Here is a tiny trained network, its code and every weight. The questions are about switching its units off for an input and a class, where a switched-off unit gives its printed mean instead of its output.

import numpy as np


def w(rows, s, z=0):
    codes = np.array(rows[::2]) - 128.0
    scale = np.full(codes.shape[1], s)
    scale[-1] = z or s
    return codes * scale


def f(y):
    return np.maximum(y, 0)


def log_softmax(a):
    a = a - a.max(-1, keepdims=True)
    return a - np.log(np.exp(a).sum(-1, keepdims=True))


def net(x, mask):
    res = np.array(x, float).reshape(1, 2) / 4 @ E
    y = f(res @ A[0][:, :-1].T + A[0][:, -1])
    res = res + np.where(mask, y, B[0][:, -1]) @ B[0][:, :-1]
    return log_softmax(res[-1] @ U[:, :-1].T + U[:, -1])


A, B = {}, {}
E = w([
[112,165,254,167,214,103,142,58,189,234,199,146],'x0',
[150,230,127,183,160,74,59,208,121,64,130,51],'x1',
],0.0092)
A[0] = w([
[95,89,120,64,165,222,149,59,201,146,182,247,238],'n1',
[110,179,185,226,148,115,208,58,233,175,112,181,196],'n2',
[76,34,140,92,86,176,208,112,98,197,93,225,250],'n3',
[142,231,85,162,64,78,87,157,37,30,80,110,216],'n4',
[194,184,254,188,208,101,64,161,185,108,229,58,143],'n5',
[151,31,70,43,87,167,209,117,83,109,63,106,228],'n6',
[62,96,128,62,77,149,218,110,81,86,108,236,232],'n7',
[82,43,86,108,118,182,182,127,121,125,136,152,114],'n8',
],0.0057,0.0024)
B[0] = w([
[165,110,138,179,111,158,198,124,132,201,189,128,218],'n1',
[121,135,149,213,191,127,156,107,254,156,197,158,224],'n2',
[180,83,238,99,140,205,216,63,101,170,228,137,230],'n3',
[101,157,107,177,44,122,51,163,92,86,103,179,241],'n4',
[57,128,126,47,194,91,69,205,156,96,200,94,254],'n5',
[109,125,130,81,85,184,208,70,81,96,69,72,229],'n6',
[181,55,126,75,83,213,154,94,77,148,113,104,209],'n7',
[196,93,113,107,81,170,135,49,116,100,118,192,181],'n8',
],0.0071,0.01)
U = w([
[171,44,100,55,58,180,183,74,93,104,69,130,203],'0',
[106,216,55,191,53,86,73,189,95,59,3,106,250],'1',
[142,118,157,157,172,152,173,29,245,243,158,175,12],'2',
[65,156,150,82,198,51,62,207,224,152,178,70,14],'3',
],0.006,0.0024)

Each question gives the input, the list of numbers given to net, and the class t.
The units are the neurons (one row each of A and B). Each row of codes is followed by its name. A weight is (code - 128) times the scale printed after its matrix; where a second scale follows, it is the last column's (A, B and U).
mask holds one flag per neuron, in row order. A switched-off neuron (its flag False) gives its mean, the last column of its row in B, instead of its output. The means were averaged over made-up inputs and are rounded, as every weight is.
A unit's drop is (log p(t) with every unit on - log p(t) with that unit switched off) / (log p(t) with every unit on - log p(t) with every unit switched off).
The circuit of an input: a set's keep is (log p(t) with only the set's units on - log p(t) with every unit switched off) / (log p(t) with every unit on - log p(t) with every unit switched off). Starting from all 8 units, units are removed one at a time, each time the one whose removal leaves the highest keep (on an exact tie, the one counted first), for as long as the keep stays at least 0.8.
units of the circuit, in order: the units of the circuit, biggest drop first
k most important neurons: the k neurons with the biggest drops, biggest first
drop of u: that unit's drop, to one decimal
input [8,7], class 3: units of the circuit, in order -> [n5]
input [-4,1], class 1: units of the circuit, in order -> [n3; n4]
input [8,1], class 3: 2 most important neurons -> [n5; n3]
input [-5,1], class 1: 3 most important neurons -> [n3; n4; n1]
input [-7,1], class 1: 2 most important neurons -> [n4; n3]
input [-7,2], class 1: 2 most important neurons -> [n4; n3]
input [-8,1], class 1: 3 most important neurons -> [n4; n3; n1]
input [-1,4], class 1: drop of n2 -> 0.1
input [0,1], class 1: drop of n6 -> 0.0
input [7,1], class 3: drop of n3 -> 0.2
